Below are the code and all the weights of a small trained network. Each question names an input and a target symbol and asks about switching units off, where a switched-off unit gives its printed mean instead of its output.

import numpy as np


def w(rows, s, z=0):
    codes = np.array(rows[::2]) - 128.0
    scale = np.full(codes.shape[1], s)
    scale[-1] = z or s
    return codes * scale


def f(y):
    return np.maximum(y, 0)


def softmax(a):
    e = np.exp(a - a.max(-1, keepdims=True))
    return e / e.sum(-1, keepdims=True)


def log_softmax(a):
    a = a - a.max(-1, keepdims=True)
    return a - np.log(np.exp(a).sum(-1, keepdims=True))


def net(x, mask):
    ids = ['βδεζθλμπσω'.index(c) for c in x.split()]
    T = len(ids)
    res = E[ids] + P[:T]
    u = 0
    for l in range(2):
        q, k, v = (res @ M[l].T for M in (Q, K, V))
        z = softmax(np.where(np.tri(T) > 0, q @ k.T / 4**0.5, -1e9)) @ v
        res = res + np.where(mask[u], z, O[l][:, -1]) @ O[l][:, :-1]
        u += 1
        y = f(res @ A[l][:, :-1].T + A[l][:, -1])
        res = res + np.where(mask[u : u + 4], y, B[l][:, -1]) @ B[l][:, :-1]
        u += 4
    return log_softmax(res[-1] @ U[:, :-1].T + U[:, -1])


Q, K, V, O, A, B = {}, {}, {}, {}, {}, {}
E = w([
[141,112,101],'β',
[144,124,110],'δ',
[73,99,186],'ε',
[68,61,88],'ζ',
[224,158,77],'θ',
[208,171,72],'λ',
[105,135,255],'μ',
[73,134,113],'π',
[109,130,44],'σ',
[233,63,137],'ω',
],0.021)
P = w([
[121,146,66],'0',
[46,244,62],'1',
[87,108,93],'2',
[66,225,106],'3',
[73,98,124],'4',
[153,254,158],'5',
[130,135,159],'6',
[86,223,174],'7',
],0.0095)
Q[0] = w([
[122,120,39],'0.h1',
[208,133,232],'0.h1',
[61,225,200],'0.h1',
[52,2,61],'0.h1',
],0.0087)
K[0] = w([
[100,231,48],'0.h1',
[70,210,185],'0.h1',
[79,254,124],'0.h1',
[159,185,252],'0.h1',
],0.0061)
V[0] = w([
[160,80,86],'0.h1',
[238,86,215],'0.h1',
[156,177,2],'0.h1',
[218,203,243],'0.h1',
],0.0085)
O[0] = w([
[200,166,82,132],'0.h1',
[254,179,178,11],'0.h1',
[73,126,107,173],'0.h1',
[180,161,213,2],'0.h1',
],0.0066,0.0086)
A[0] = w([
[79,112,180,250],'0.n1',
[216,18,50,62],'0.n2',
[77,118,2,84],'0.n3',
[131,162,122,2],'0.n4',
],0.0077,0.00063)
B[0] = w([
[146,218,111,154],'0.n1',
[178,2,74,152],'0.n2',
[41,126,142,250],'0.n3',
[4,99,65,129],'0.n4',
],0.0052,0.02)
Q[1] = w([
[168,19,182],'1.h1',
[255,126,133],'1.h1',
[207,82,79],'1.h1',
[147,82,143],'1.h1',
],0.0094)
K[1] = w([
[80,79,114],'1.h1',
[147,128,138],'1.h1',
[135,104,67],'1.h1',
[255,116,129],'1.h1',
],0.0099)
V[1] = w([
[236,49,144],'1.h1',
[89,125,137],'1.h1',
[146,160,177],'1.h1',
[168,2,132],'1.h1',
],0.0096)
O[1] = w([
[110,91,126,1],'1.h1',
[136,169,118,172],'1.h1',
[126,217,94,76],'1.h1',
[247,175,255,100],'1.h1',
],0.0082,0.028)
A[1] = w([
[79,49,1,114],'1.n1',
[200,40,170,4],'1.n2',
[143,233,213,122],'1.n3',
[247,115,85,165],'1.n4',
],0.0074,0.0023)
B[1] = w([
[143,163,194,251],'1.n1',
[133,247,66,139],'1.n2',
[165,107,84,134],'1.n3',
[158,42,66,136],'1.n4',
],0.011,0.028)
U = w([
[159,118,164,75],'β',
[137,153,143,143],'δ',
[158,153,170,4],'ε',
[123,20,163,138],'ζ',
[106,45,36,7],'θ',
[143,120,121,55],'λ',
[203,197,255,185],'μ',
[87,126,2,236],'π',
[118,145,116,210],'σ',
[175,158,130,143],'ω',
],0.0089,0.0036)

Each question gives the input, a string of symbols that net reads in full, and the target symbol t.
The units are the heads (4 rows each of Q, K, V and O) and the neurons (one row each of A and B). Each row of codes is followed by its name. A weight is (code - 128) times the scale printed after its matrix; where a second scale follows, it is the last column's (O, A, B and U).
mask holds one flag per unit, layer by layer, with each layer's heads first. A switched-off unit (its flag False) gives its mean, the last column of its rows in O or B, instead of its output. The means were averaged over made-up inputs and are rounded, as every weight is.
A unit's drop is (log p(t) with every unit on - log p(t) with that unit switched off) / (log p(t) with every unit on - log p(t) with every unit switched off).
The circuit of an input: a set's keep is (log p(t) with only the set's units on - log p(t) with every unit switched off) / (log p(t) with every unit on - log p(t) with every unit switched off). Starting from all 10 units, units are removed one at a time, each time the one whose removal leaves the highest keep (on an exact tie, the one counted first), for as long as the keep stays at least 0.8.
units of the circuit, in order: the units of the circuit, biggest drop first
unit that matters most: the unit with the biggest drop
k most important neurons: the k neurons with the biggest drops, biggest first
top k neurons in layer l: the k neurons of layer l with the biggest drops, biggest first
drop when u is switched off: that unit's drop, to one decimal
input δ β σ λ ζ π, target π: units of the circuit, in order : [1.h1]
input ζ ζ β, target ζ: units of the circuit, in order : [1.h1; 0.n2; 0.h1]
input ε β ζ ζ β δ, target π: 2 most important neurons : [1.n1; 0.n2]
input ω ζ ζ, target ω: top 2 neurons in layer 1 : [1.n2; 1.n1]
input ζ ζ σ ζ δ ω, target π: 2 most important neurons : [1.n2; 1.n1]
input ζ ζ ζ μ ζ, target μ: 3 most important neurons : [0.n3; 0.n2; 1.n2]
input ζ μ ζ, target μ: 2 most important neurons : [0.n3; 0.n2]
input ζ β λ ω, target π: 3 most important neurons : [1.n1; 1.n2; 1.n4]
input μ θ π ζ ε β, target π: 2 most important neurons : [1.n1; 0.n2]
input λ β ζ θ σ ε, target π: top 2 neurons in layer 0 : [0.n2; 0.n1]
input ζ β ζ δ β, target ζ: top 2 neurons in layer 1 : [1.n2; 1.n1]
input ε ζ ε ε δ ζ ε λ, target π: 2 most important neurons : [0.n2; 1.n1]
input β ω ω, target ω: 4 most important neurons : [1.n2; 1.n4; 1.n1; 0.n2]
input ζ π μ π ζ β, target π: unit that matters most : 1.h1
input β ζ ζ, target ζ: drop when 1.h1 is switched off : 0.3
input β π β β ζ θ, target π: drop when 1.n1 is switched off : 0.0
input μ μ ζ ε ω, target ω: drop when 1.h1 is switched off : 1.1
